Below are the code and all the weights of a small trained network. Each question names an input and a class and asks about switching units off, where a switched-off unit gives its printed mean instead of its output.

import numpy as np


def w(rows, s, z=0):
    codes = np.array(rows[::2]) - 128.0
    scale = np.full(codes.shape[1], s)
    scale[-1] = z or s
    return codes * scale


def norm(h):
    return h / np.sqrt((h * h).mean(-1, keepdims=True) + 1e-5)


def f(y):
    return np.maximum(y, 0)


def log_softmax(a):
    a = a - a.max(-1, keepdims=True)
    return a - np.log(np.exp(a).sum(-1, keepdims=True))


def net(x, mask):
    res = np.array(x, float).reshape(1, 2) / 4 @ E
    u = 0
    for l in range(2):
        y = f(norm(res) @ A[l][:, :-1].T + A[l][:, -1])
        res = res + np.where(mask[u : u + 8], y, B[l][:, -1]) @ B[l][:, :-1]
        u += 8
    return log_softmax(norm(res)[-1] @ U[:, :-1].T + U[:, -1])


A, B = {}, {}
E = w([
[125,47,78,203,131,168,178,207],'x0',
[94,111,254,161,79,170,131,164],'x1',
],0.0063)
A[0] = w([
[133,24,95,221,148,248,165,116,130],'L0N1',
[205,186,106,95,92,107,133,126,119],'L0N2',
[203,130,152,135,79,125,143,14,8],'L0N3',
[161,103,236,72,117,133,69,60,126],'L0N4',
[48,152,65,102,93,251,163,102,146],'L0N5',
[118,189,71,126,25,38,161,122,114],'L0N6',
[183,130,70,171,164,17,185,157,254],'L0N7',
[163,30,210,201,3,102,39,124,130],'L0N8',
],0.0038,0.00086)
B[0] = w([
[97,127,114,81,84,97,86,100,254],'L0N1',
[140,101,85,148,91,211,101,96,174],'L0N2',
[85,118,126,164,166,229,134,95,170],'L0N3',
[72,83,77,133,113,132,119,139,232],'L0N4',
[124,131,145,64,119,104,119,118,150],'L0N5',
[185,123,159,104,128,198,84,166,165],'L0N6',
[143,200,254,135,104,135,127,160,203],'L0N7',
[219,231,151,123,138,167,218,127,232],'L0N8',
],0.0053,0.0042)
A[1] = w([
[177,180,43,136,96,215,101,106,179],'L1N1',
[108,176,152,78,88,95,196,120,215],'L1N2',
[188,142,32,103,255,71,152,145,18],'L1N3',
[75,85,119,168,138,176,113,128,3],'L1N4',
[151,161,131,116,145,30,88,22,120],'L1N5',
[150,28,46,147,125,102,186,139,119],'L1N6',
[102,67,136,180,173,197,153,249,218],'L1N7',
[166,175,48,129,223,120,129,103,37],'L1N8',
],0.0065,0.0018)
B[1] = w([
[151,66,67,144,138,44,117,191,230],'L1N1',
[181,77,29,142,155,80,114,178,210],'L1N2',
[151,196,211,162,55,228,211,159,198],'L1N3',
[127,132,32,133,73,67,134,183,147],'L1N4',
[49,57,155,146,166,170,117,97,211],'L1N5',
[48,86,151,78,177,112,1,60,190],'L1N6',
[122,167,120,82,164,119,102,57,253],'L1N7',
[134,187,220,141,64,148,206,170,196],'L1N8',
],0.0061,0.0058)
U = w([
[195,214,214,136,70,197,210,141,219],'0',
[1,89,128,77,157,146,58,16,181],'1',
[219,66,44,155,122,3,109,194,119],'2',
[119,147,112,233,173,53,175,56,1],'3',
],0.0089,0.0029)

Each question gives the input, the list of numbers given to net, and the class t.
The units are the neurons (one row each of A and B). Each row of codes is followed by its name. A weight is (code - 128) times the scale printed after its matrix; where a second scale follows, it is the last column's (A, B and U).
mask holds one flag per neuron, layer by layer. A switched-off neuron (its flag False) gives its mean, the last column of its row in B, instead of its output. The means were averaged over made-up inputs and are rounded, as every weight is.
A unit's drop is (log p(t) with every unit on - log p(t) with that unit switched off) / (log p(t) with every unit on - log p(t) with every unit switched off).
The circuit of an input: a set's keep is (log p(t) with only the set's units on - log p(t) with every unit switched off) / (log p(t) with every unit on - log p(t) with every unit switched off). Starting from the 12 units with the biggest drops (on a tie, the unit counted first), units are removed one at a time, each time the one whose removal leaves the highest keep (on an exact tie, the one counted first), for as long as the keep stays at least 0.8.
units of the circuit, in order: the units of the circuit, biggest drop first
top k neurons: the k neurons with the biggest drops, biggest first
top k neurons in layer l: the k neurons of layer l with the biggest drops, biggest first
drop of u: that unit's drop, to one decimal
input [-1,-4], class 0: units of the circuit, in order	(L1N3)
input [-4,-4], class 0: top 2 neurons in layer 1	(L1N8, L1N6)
input [-3,-4], class 0: top 2 neurons	(L0N1, L1N8)
input [-2,-3], class 2: top 4 neurons	(L1N1, L0N2, L0N7, L0N6)
input [-3,-3], class 2: top 3 neurons in layer 1	(L1N1, L1N7, L1N6)
input [8,7], class 1: top 2 neurons in layer 1	(L1N7, L1N3)
input [7,-5], class 1: top 2 neurons	(L1N6, L0N8)
input [4,3], class 1: top 4 neurons in layer 1	(L1N7, L1N3, L1N1, L1N8)
input [2,3], class 2: top 2 neurons	(L1N2, L1N3)
input [6,5], class 1: top 4 neurons in layer 1	(L1N7, L1N3, L1N8, L1N1)
input [-2,-4], class 0: top 2 neurons	(L1N8, L0N1)
input [5,-4], class 1: top 2 neurons	(L1N6, L0N8)
input [3,1], class 2: top 2 neurons	(L0N1, L0N4)
input [8,-7], class 1: top 2 neurons in layer 0	(L0N8, L0N1)
input [-2,-2], class 2: units of the circuit, in order	(L1N1)
input [-5,-8], class 0: top 2 neurons	(L1N3, L1N8)
input [-4,-6], class 0: drop of L1N8	0.2
input [0,-8], class 0: drop of L1N3	0.1
input [8,4], class 1: drop of L1N2	0.0
input [1,2], class 2: top neuron	(L1N2)
